Here is a tiny trained network, its code and every weight. The questions are about switching its units off for an input and a target symbol, where a switched-off unit gives its printed mean instead of its output.

import numpy as np


def w(rows, s, z=0):
    codes = np.array(rows[::2]) - 128.0
    scale = np.full(codes.shape[1], s)
    scale[-1] = z or s
    return codes * scale


def norm(h):
    return h / np.sqrt((h * h).mean(-1, keepdims=True) + 1e-5)


def f(y):
    return np.maximum(y, 0)


def softmax(a):
    e = np.exp(a - a.max(-1, keepdims=True))
    return e / e.sum(-1, keepdims=True)


def log_softmax(a):
    a = a - a.max(-1, keepdims=True)
    return a - np.log(np.exp(a).sum(-1, keepdims=True))


def net(x, mask):
    ids = ['ΣΨγηλπω'.index(c) for c in x.split()]
    T = len(ids)
    res = E[ids] + P[:T]
    u = 0
    for l in range(2):
        r = norm(res)
        for j in range(2):
            rows = slice(2 * j, 2 * j + 2)
            q, k, v = (r @ M[l][rows].T for M in (Q, K, V))
            z = softmax(np.where(np.tri(T) > 0, q @ k.T / 2**0.5, -1e9)) @ v
            o = O[l][rows]
            res = res + np.where(mask[u + j], z, o[:, -1]) @ o[:, :-1]
        u += 2
        y = f(norm(res) @ A[l][:, :-1].T + A[l][:, -1])
        res = res + np.where(mask[u : u + 4], y, B[l][:, -1]) @ B[l][:, :-1]
        u += 4
    return log_softmax(norm(res)[-1] @ U[:, :-1].T + U[:, -1])


Q, K, V, O, A, B = {}, {}, {}, {}, {}, {}
E = w([
[134,113,174,123,135],'Σ',
[115,69,125,96,164],'Ψ',
[115,154,145,209,66],'γ',
[67,119,202,145,130],'η',
[158,4,73,111,117],'λ',
[210,190,124,113,134],'π',
[105,130,93,75,105],'ω',
],0.027)
P = w([
[247,253,92,166,164],'0',
[232,109,75,111,96],'1',
[232,104,80,150,123],'2',
[226,103,73,172,141],'3',
[193,140,169,109,118],'4',
[204,123,155,116,138],'5',
[153,151,93,75,91],'6',
],0.0063)
Q[0] = w([
[203,111,127,226,112],'0.h0',
[141,99,134,27,198],'0.h0',
[144,23,6,115,110],'0.h1',
[166,56,160,147,236],'0.h1',
],0.016)
K[0] = w([
[109,204,120,170,190],'0.h0',
[116,116,106,78,168],'0.h0',
[188,95,56,98,142],'0.h1',
[137,99,169,135,254],'0.h1',
],0.02)
V[0] = w([
[124,221,148,88,208],'0.h0',
[117,113,90,100,152],'0.h0',
[177,135,204,156,90],'0.h1',
[7,79,159,98,155],'0.h1',
],0.015)
O[0] = w([
[149,180,174,93,35,81],'0.h0',
[123,73,183,118,147,148],'0.h0',
[129,76,63,187,82,255],'0.h1',
[175,167,239,121,3,189],'0.h1',
],0.011,0.0042)
A[0] = w([
[49,65,152,108,92,157],'0.n0',
[115,120,209,88,187,36],'0.n1',
[13,143,157,50,164,139],'0.n2',
[2,176,173,216,128,251],'0.n3',
],0.019,0.0017)
B[0] = w([
[98,98,231,128,80,222],'0.n0',
[57,227,143,174,188,254],'0.n1',
[105,93,226,66,252,220],'0.n2',
[24,92,21,53,44,191],'0.n3',
],0.014,0.0081)
Q[1] = w([
[137,189,96,249,157],'1.h0',
[71,167,186,197,184],'1.h0',
[175,119,235,137,211],'1.h1',
[80,161,111,89,134],'1.h1',
],0.013)
K[1] = w([
[3,34,76,61,149],'1.h0',
[55,8,187,129,153],'1.h0',
[200,141,191,106,191],'1.h1',
[124,117,169,190,93],'1.h1',
],0.012)
V[1] = w([
[155,141,138,2,127],'1.h0',
[199,137,196,214,63],'1.h0',
[155,212,125,254,78],'1.h1',
[238,32,94,126,141],'1.h1',
],0.016)
O[1] = w([
[146,177,108,196,74,73],'1.h0',
[196,63,31,107,146,87],'1.h0',
[103,119,200,9,147,28],'1.h1',
[55,117,65,80,25,3],'1.h1',
],0.012,0.0052)
A[1] = w([
[168,73,40,111,174,35],'1.n0',
[112,31,163,65,137,4],'1.n1',
[133,124,44,57,102,91],'1.n2',
[236,233,5,67,186,74],'1.n3',
],0.019,0.0022)
B[1] = w([
[70,163,155,146,101,212],'1.n0',
[179,74,162,157,115,234],'1.n1',
[159,128,118,124,189,255],'1.n2',
[255,203,91,93,78,201],'1.n3',
],0.023,0.0067)
U = w([
[146,147,107,215,132,3],'Σ',
[131,195,233,151,214,148],'Ψ',
[54,130,21,132,149,219],'γ',
[199,29,91,33,209,105],'η',
[216,202,76,82,132,196],'λ',
[71,156,194,2,32,152],'π',
[138,80,143,110,153,47],'ω',
],0.007,0.0034)

Each question gives the input, a string of symbols that net reads in full, and the target symbol t.
The units are the heads (2 rows each of Q, K, V and O) and the neurons (one row each of A and B). Each row of codes is followed by its name. A weight is (code - 128) times the scale printed after its matrix; where a second scale follows, it is the last column's (O, A, B and U).
mask holds one flag per unit, layer by layer, with each layer's heads first. A switched-off unit (its flag False) gives its mean, the last column of its rows in O or B, instead of its output. The means were averaged over made-up inputs and are rounded, as every weight is.
A unit's drop is (log p(t) with every unit on - log p(t) with that unit switched off) / (log p(t) with every unit on - log p(t) with every unit switched off).
The circuit of an input: a set's keep is (log p(t) with only the set's units on - log p(t) with every unit switched off) / (log p(t) with every unit on - log p(t) with every unit switched off). Starting from all 12 units, units are removed one at a time, each time the one whose removal leaves the highest keep (on an exact tie, the one counted first), for as long as the keep stays at least 0.8.
units of the circuit, in order: the units of the circuit, biggest drop first
most important unit: the unit with the biggest drop
top k neurons: the k neurons with the biggest drops, biggest first
k most important neurons of layer l: the k neurons of layer l with the biggest drops, biggest first
which heads matter: for each layer, one digit per head in row order, 1 if its drop is at least 0.15 and else 0, layers parted by /
drop of u: that unit's drop, to one decimal
input λ ω Σ Σ, target γ: units of the circuit, in order => (0.h1 1.h1 0.n2)
input λ Σ π Σ η Σ Σ, target η: units of the circuit, in order => (0.h1 1.h0 0.h0)
input π η Σ η, target η: units of the circuit, in order => (1.h0 0.h1 0.n3)
input π Σ Σ γ γ λ, target π: which heads matter => 01 / 11
input Ψ γ λ, target Ψ: units of the circuit, in order => (0.h1 1.h0)
input Σ ω ω Ψ λ, target Ψ: units of the circuit, in order => (0.h1)
input π ω Ψ Σ, target π: which heads matter => 11 / 11
input ω ω Σ η λ, target Σ: units of the circuit, in order => (1.h1 0.n2 0.n3 0.h1)
input ω γ Ψ Σ, target Σ: units of the circuit, in order => (0.h1 0.n2)
input ω Σ π η γ Σ, target π: which heads matter => 10 / 00
input Ψ π Ψ η π γ, target γ: which heads matter => 01 / 00
input π π λ, target π: which heads matter => 11 / 11
input ω η Ψ Σ, target Σ: which heads matter => 01 / 01
input η η Σ Σ, target λ: which heads matter => 10 / 10
input Σ Σ Σ, target η: most important unit => 1.h1
input η η Σ Σ Σ η, target η: which heads matter => 01 / 10
input ω Σ λ, target Σ: which heads matter => 11 / 01
input η γ ω λ, target λ: top 2 neurons => (0.n2 0.n1)
input η π π Σ, target λ: 2 most important neurons of layer 0 => (0.n1 0.n0)
input λ π ω Ψ Σ η, target π: units of the circuit, in order => (0.n3)
input λ π π λ Ψ Σ η, target π: drop of 0.n3 => 0.3
input γ Ψ Ψ Ψ Σ γ γ, target γ: drop of 0.n3 => 0.2
input λ λ η λ, target γ: drop of 1.n0 => 0.1
